Each row has a hidden stage along a path, written after it and counted from one end. A new block has a new path.
[  91    0  -64  276 -117  -89  -21 -265   32  -69  160 -256  322  165
 -226  117 -108   97  -91  132  -23  -21   25   84   87 -129   73  -59
  -67   77  211  -56  153   23 -121   77   95   67  225 -175  -39 -161
 -183  -40   -3  -89 -262   85] : 23
[  31  -63   -2  245  -77  -95  -61 -323   42  -63  137 -275  283  185
 -306   57  -85   56 -131  102   62    3   30   29  113  -71   58  -94
 -133   17  183  -33  112   82 -112   35   49   11  209  -96   -4 -156
 -166  -63   12  -48 -254  133] : 22
[  26 -207  119  231  132   10   40 -252   78 -301  119 -318  269  321
 -335    2   -8   77 -242   64  145  -89 -120   28   28   10 -143  -84
  -83  -57  391 -138  204  253 -162   22  -58   89  370  -41   68  153
  125  -86  -36 -264 -329  169] : 18
[  56  134  -16   12 -107 -100   66    7  -13   79  209 -129  159   76
  -54   95  -23  119  152  184  -70   17 -107   23  -50 -136   23 -116
  232   61   37  -42    0 -192   23  198 -102  124   -8 -101 -114  -64
 -111  -64  -63  -22  -99 -102] : 4
[   5 -184  169  -11  152   27  184    5  137 -269  155 -205  138  226
 -190  -54   84    4  -92   56   93  -59 -247  -53 -127   34 -223  -83
  220  -46  323  -99   80   69  -70   66 -204  162  201   51   61  283
  302  -85  -77 -273 -219  -37] : 11
[  35  -30   73   42   70   -2  115  -33   47 -143  168 -201  143  174
 -153   24   32  102   19  100   47  -46 -201   -7  -60  -33 -132  -80
  192    5  218 -112   79   15  -40  124 -168  144  130  -44   12  134
  106  -86  -98 -164 -187  -39] : 2
[-192  224   44  -36 -228  120 -100 -169  275  171  -74   42 -235 -216
 -357  -50  -55 -151   11  -83  -53  239   38  159  -32   81  278   61
  107 -197 -159  134 -279 -100 -109  -45   -9 -146 -191  132   40 -430
 -514 -103  -76  300  273  227] : 15
[   9   46   10  167 -117  -43   11 -150  130    0  124 -200  206  101
 -283   34    5   44    5   97    2   58  -27   45   56  -38  100  -46
   35   74  106  -35   -3  -34 -105   37  -22   51   51 -121    8 -158
 -237  -35  -69   24 -113   57] : 16
[  65   88  -56   57  -99  -49   79  -33  -11  -32  157 -117  170   65
  -83  102   -9   89  110  135  -26   16  -66   49    4 -134   72  -95
  122   33   57  -54   63  -79  -21  127  -29   80   36 -118 -107  -66
  -98  -57  -26  -49 -109   -9] : 14
[ -23  248    4 -156  -48   17  144   16 -158   57  126   16  -14  -55
  124   30   -6  103  143  109 -134   78 -130  132  -50 -211  -17 -101
  234 -211  -23   24  104  -83  153  284  -33   63   -9  -36 -225    1
  -14 -154   25  -53  -18  -53] : 10
[ 300 -371 -271   58 -301   79  -79   74  133 -161 -127  196 -243 -108
   75  256  -56  -85   34   48   94  -82  317  -37   41 -150  380  -73
 -252  111 -287  -92  -77   35  -73  -54  152 -219 -281  298  152  -93
 -140  149  256  119  275  350] : 26
[ 391 -307 -493   25 -132  126 -173   28   75 -216 -276   64 -600 -137
  183  322 -366  -97   -7  105  199  -98  157  -57   60 -108  282  -75
 -366   46 -218  -99  -11  200   72   -1  -82 -389 -220  544  322 -103
 -229  159  285   77  272  427] : 19
[-342 -263  622   50  -63   83 -220 -510  154  118   -2    4  160  190
 -583 -336  368  -41 -355 -114  215  161  266   60  131  138   46 -191
 -388 -364 -148   34 -142  351 -107    8   82 -114  -53   76  -21   21
 -168 -216   89  285   50  441] : 18
[ -61  135   63  -56 -153   55   79   86 -106   24   57  129   26    3
  -37   75  123  106  113   67 -117   38   31  211  -29 -204  232 -100
  133 -246 -139  -39   -1  -84  -57  155  149   26  -14  -25 -267  -59
  -94 -111   38  -16  163  217] : 13
[ 269   87 -290  -70  -20   87  190   89   23  -57  -79 -113 -208 -113
  359   13  -24  -18  162  128  -86   57 -148  -52  121 -189  -68   22
   70  207  -19    0  122   80  326  235 -164  -51 -177   59  165   76
  -62    7  109    1  -35 -208] : 12
[   6  -20  -34  238 -151  -63  -16 -268  165  -27   98 -233  238   83
 -340   19  -42  -24  -76   41   -4   72   46   26  123  -40  144   -2
  -55   84  139   22   14   -8 -142  -41   89    2  101  -97   63 -270
 -261  -24  -24   33 -158   92] : 24
[-263   22  321  -40 -174   66  -17 -182  249  261  -34   17  -38  -61
 -376 -308  311  -91  -12  -61    6  303  101   21  166   70  172  -28
  -75 -124 -222  122 -266   24   21    6  -13 -103 -327   72   98 -197
 -384  -58    3  385  222  166] : 13
[ 101   50  -56   73 -128  -78   89   10   82   -3  181 -146  194   78
  -97   98    4   72  123  164  -36   15  -71   -1  -18 -103   63  -78
  168  153   75  -56    6 -148  -31  111  -79  111  -19 -124  -35  -62
 -124   -6  -58  -26 -113  -83] : 13
[-145  131  198 -270 -131   -7   44   98 -333  125  109  261   27   22
  105   44  198  114  150   85  -93   16   79  176  -93 -280  194 -275
  165 -453 -329   14  -16 -123   75  292  155    5  -47   44 -521   38
   96 -255  141   -2  185  199] : 9
[  89 -136  -10  268   13  -66    9 -280   67 -214  140 -329  337  258
 -272   66  -67   40 -185   91   70  -79  -42    9   64  -58  -42  -67
  -64   71  321  -76  181  134 -142   25   28   75  334 -116   20  -19
   13  -80   -9 -198 -356   73] : 23
[-177   55   82  -72   65  141  219 -133 -397 -225    2  116   46   14
   -1  -48  164  130  -22 -101  -56   53    6  241  193 -308  118  -82
 -111 -601   11    3  358  276   20  125  362  -63  232    8 -319   38
  231 -213  189 -211   -6  386] : 26
[ 311 -328 -330  103 -151  138  148  167  143 -278 -257   25 -158  -40
  182   54  176 -170   50  -19    3  -53  157  -93  250 -182  307   62
 -183  265 -157  -43   10  162   36  -83  187 -186 -167  189  249   -2
   13  112  247   -3  155  160] : 27
[ 450 -168 -403  -66  -74  251  173  419  208 -116 -424   48 -598 -135
  576    4   98 -133  118  110 -133  -27  -34  -63  154 -198  111  125
  -27  364 -224  -53  -80  145  342  179 -117 -208 -372  398  446  186
  -92  168  241   55  354  -23] : 6
[ 223   -1 -331 -113  -87  -62   85  248  -46   21 -146 -101 -127   13
  284   40  127 -166  281  131  -23  -22  -43 -198  172 -196  239 -110
  125  273 -301   62 -151 -114  245  107  -84 -146 -186  160   -4  -99
  -25  -81  150   67   88 -153] : 5
[ 309 -115 -301   44  -78   50   69   85   21 -124 -135  -91 -117    9
  238   82   49  -43  113  124   33  -38   27  -93  183 -176  128  -51
 -120  261 -129  -62   54  133  180  111  -50 -128 -149   92  142   39
  -75   28  172   24   17   -3] : 15
[  54   74  -58  211  -65  -31    3 -197  -25  -75  112 -212  209  142
 -189  109  -88  123  -47  124  -18   -5  -32  128   79 -133   80  -62
  -39  -26  168  -71  155   61  -88  104   59   39  210 -133  -70 -121
 -184  -67  -15  -98 -178  139] : 18
[ 416 -152 -371  -41  -67  132  157  278   72  -23 -307  -38 -414  -87
  520  -35  146  -47  198  157  -49   22   -5 -162  308 -231   87   28
 -161  403 -263  -51   -5  175  423  210 -137 -205 -425  266  395  148
 -126  161  255  139  211  -92] : 4
[ 362 -260 -221   78 -255    9   88  291  110   53 -173   34  -82   40
  290   19  318   -4  214  201  -31   -2  204 -144  294 -237  313  -72
 -218  467 -369  -95 -115   20  199  117   33 -128 -450  101  226   67
 -212  206  240  209  250   26] : 13
[  76   36  -83  243  -83  -75  -47 -264  -32  -63  123 -245  234  159
 -209  134 -143  114  -80  141    5  -18    4  105   91 -135   85  -85
  -96   -5  177  -60  162   63  -93   97   65   16  233 -119  -63 -164
 -204  -62   11  -89 -220  150] : 20
[ 388   97 -714 -212   28  125  151  283   26 -203 -464 -161 -467 -204
  594   33   10 -471  283  -27  -32  -34 -161 -252  219 -167  209   65
  190  391 -306  177 -112   71  416   33 -152 -331 -148  284  140 -138
   53 -201  221   11   69 -318] : 13
[ -34  160  101  -82  -44   15   76  -19 -116   34  139  -10   80   55
    7   33   59  127   77  102  -87   11  -91  132  -79 -163  -13 -121
  217 -183   -8  -34   57  -56   49  253  -17  100   52  -68 -226   45
   11 -182  -15  -64  -38    6] : 4
[-136  327   51 -164   -6  119  162   51 -327   41   30  126 -119  -61
  115   11   78  205  160   46 -173   88 -119  280   37 -287   93  -75
  164 -471 -100  -13  158   22  118  297  120    6   39    5 -312  -16
  -26 -195   47  -74  145  196] : 3
[  62   30   43   30  -34  -69   83  -12   54  -12  203 -179  175  140
 -101   53    2   94   68  161  -14  -17 -147  -11  -76  -74  -73 -104
  227   80  136  -70   17 -115   -5  164 -154  149   52  -72  -37   46
   -3  -67  -83  -89 -160 -110] : 4
[  61   79  -33   61 -123  -72   89  -12   93    8  186 -150  186   63
 -134   78   -2   57  113  144  -40   35  -91    8  -32  -83   54  -73
  194  116   86  -39   -5 -154  -40  104  -88  114   -8 -121  -46  -82
 -130  -25  -76  -21 -112  -84] : 13
[  23  134   -5   26  -64  -50   84   -7  -84   20  183 -106  145   83
  -86   87   26  172  166  144  -34   15 -110   54   14 -150   49 -105
  163  -19   31  -83   60  -97    3  175  -58  104    7 -113 -120  -46
  -88  -73  -62  -35  -76   -3] : 2
[ 386 -328 -522  -63  -26    4  284  607   18 -153 -333  -59 -446   21
  416   33  183 -126  355  187   23  -22  -79 -309  376 -263  354  -32
 -104  381 -282  -48 -106  -12  290   -7  -98 -281 -375  500  404   59
   26  304  290  -11  349   69] : 9
[  85  -75  -14  282  -24  -82  -15 -236   52 -142  151 -316  323  259
 -289   94  -68  102 -121  142   63  -57  -40   39   75  -68   16  -90
  -75   78  269 -106  147   87 -148   50    2   78  276 -135    8  -55
 -104  -44  -33 -148 -289  111] : 19
[   6   -6   27  123   45   32  141  -70  102 -187   98 -226  160  153
 -226   -3   35   45  -42   54   10    5 -173   57   19  -31  -34  -10
  118  -10  266  -76  105   65 -102   38  -57   98  192  -70   38   31
    9  -58  -83 -173 -172   47] : 15
[  77   -1  -38  262 -102  -78  -57 -264  -22  -61  133 -227  284  188
 -217  125 -101  122 -106  143   -1  -35   43  108   86 -139   93  -96
 -110    9  163  -74  152   61 -114   99  101   37  233 -139  -79 -137
 -186  -64   21  -87 -221  159] : 21
[  69   79  -34   84  -98  -62   80  -57   34  -27  189 -155  215   85
 -118   94  -11   92   92  143  -23   19  -82   35  -11 -109   35  -86
  138   79  106  -57   65  -91  -34  125  -57  113   44 -151  -77  -55
 -105  -46  -56  -52 -154  -52] : 14
[  99  -90  -29  295  -28  -92  -33 -265   57 -145  162 -327  317  258
 -293  112 -114  107 -139  150   73  -61  -35   34   66  -66    2  -92
  -94   83  291 -109  162   93 -150   50   -6   75  284 -125   26  -65
 -112  -31  -28 -152 -308  113] : 20
[   8 -465  248  152  263  177  188 -208  188 -613   49 -221  218  324
 -321 -100  137  -58 -408 -128  183 -165 -148    8  -66   83 -291    0
  -17 -166  534 -155  274  424 -239  -83   15  131  481   62  151  429
  548 -135    2 -460 -354  194] : 26
[ -58  232   23 -109  -62   20  127   92 -154   64   68   24   -8   10
   61   29   64  102  146   98 -162   49 -110  162  -25 -217   98  -85
  252 -222  -67    9   26 -118   69  236   41   52   33   -8 -245  -44
  -38 -156    8  -63   70   46] : 5
[  88  108  -56   23  -90 -110   90   35   36   66  194 -178  142   80
  -40   80  -41   89  153  198  -67   20 -142  -20  -35 -121    1  -96
  243  131   75  -32  -10 -200   45  178 -143  121  -18  -73  -41  -62
 -107  -28  -70  -33 -118 -150] : 5
[ 287 -298 -454  147  112   14  239   13  -94 -288 -226 -291 -175   60
  187  -55   37  -45   90   72  129   41  -69 -250  569 -232  109   10
 -430  218   53  -27  281  365  278  -30   13 -276  -63  261  428    0
   33  192  291  -84  -88  117] : 24
[ 337  -76 -261  -43 -146   95  113  256  209  -21 -142   -8 -282  -86
  328   66   23  -74  133  154 -101   -6  -30  -59   12 -142   74   28
  103  326 -131  -38  -91  -46  206  174 -147  -60 -291  187  246   81
 -129  104  115   60  166 -118] : 10
[  62   27   30    4  -42  -39  130   24   82  -54  180 -143  158  103
  -71   38   31   48   65  135  -34    1 -145    0  -86  -76  -58  -82
  241   66  138  -51   27 -109   -3  144 -127  146   43  -74  -45   63
   27  -59  -61 -105 -139 -115] : 11
[  11   73  -18  148 -116  -48   16 -152  100    8  124 -195  191   81
 -254   41   -9   44   27   99   -2   64  -36   44   63  -52  104  -51
   41   66   90  -22    6  -41  -81   48  -24   42   43 -120   -9 -176
 -241  -48  -62   29 -113   44] : 16
[ 234 -124 -178  -16 -153   11   90  260  125   40  -62   -2 -226  -12
  161   72   36   22  171  191  -47   16   -5  -69   65 -153  159  -49
   27  209 -152  -66 -113 -100  133  136 -115  -69 -295  233  213   19
 -167  166  108   81  218   41] : 6
[  33  142  -24  -34  -75  -94  100   33  -57   73  188 -121  111   64
  -15   67  -23  110  160  178  -79   33 -137   20  -30 -157   17 -121
  232   -3   36  -18   22 -178   68  206 -100  100   -4  -50 -120  -52
  -71  -67  -37  -44  -80  -91] : 5
[  62   38  -38  193  -86  -37   -3 -276 -112  -64  118 -164  244  124
 -106   91  -71  135  -87  110  -36   -7   48  137  119 -201   58  -86
 -129  -81  131  -47  235  117  -30  155  154   26  211 -148 -124  -96
 -120  -95   73  -92 -214  144] : 23
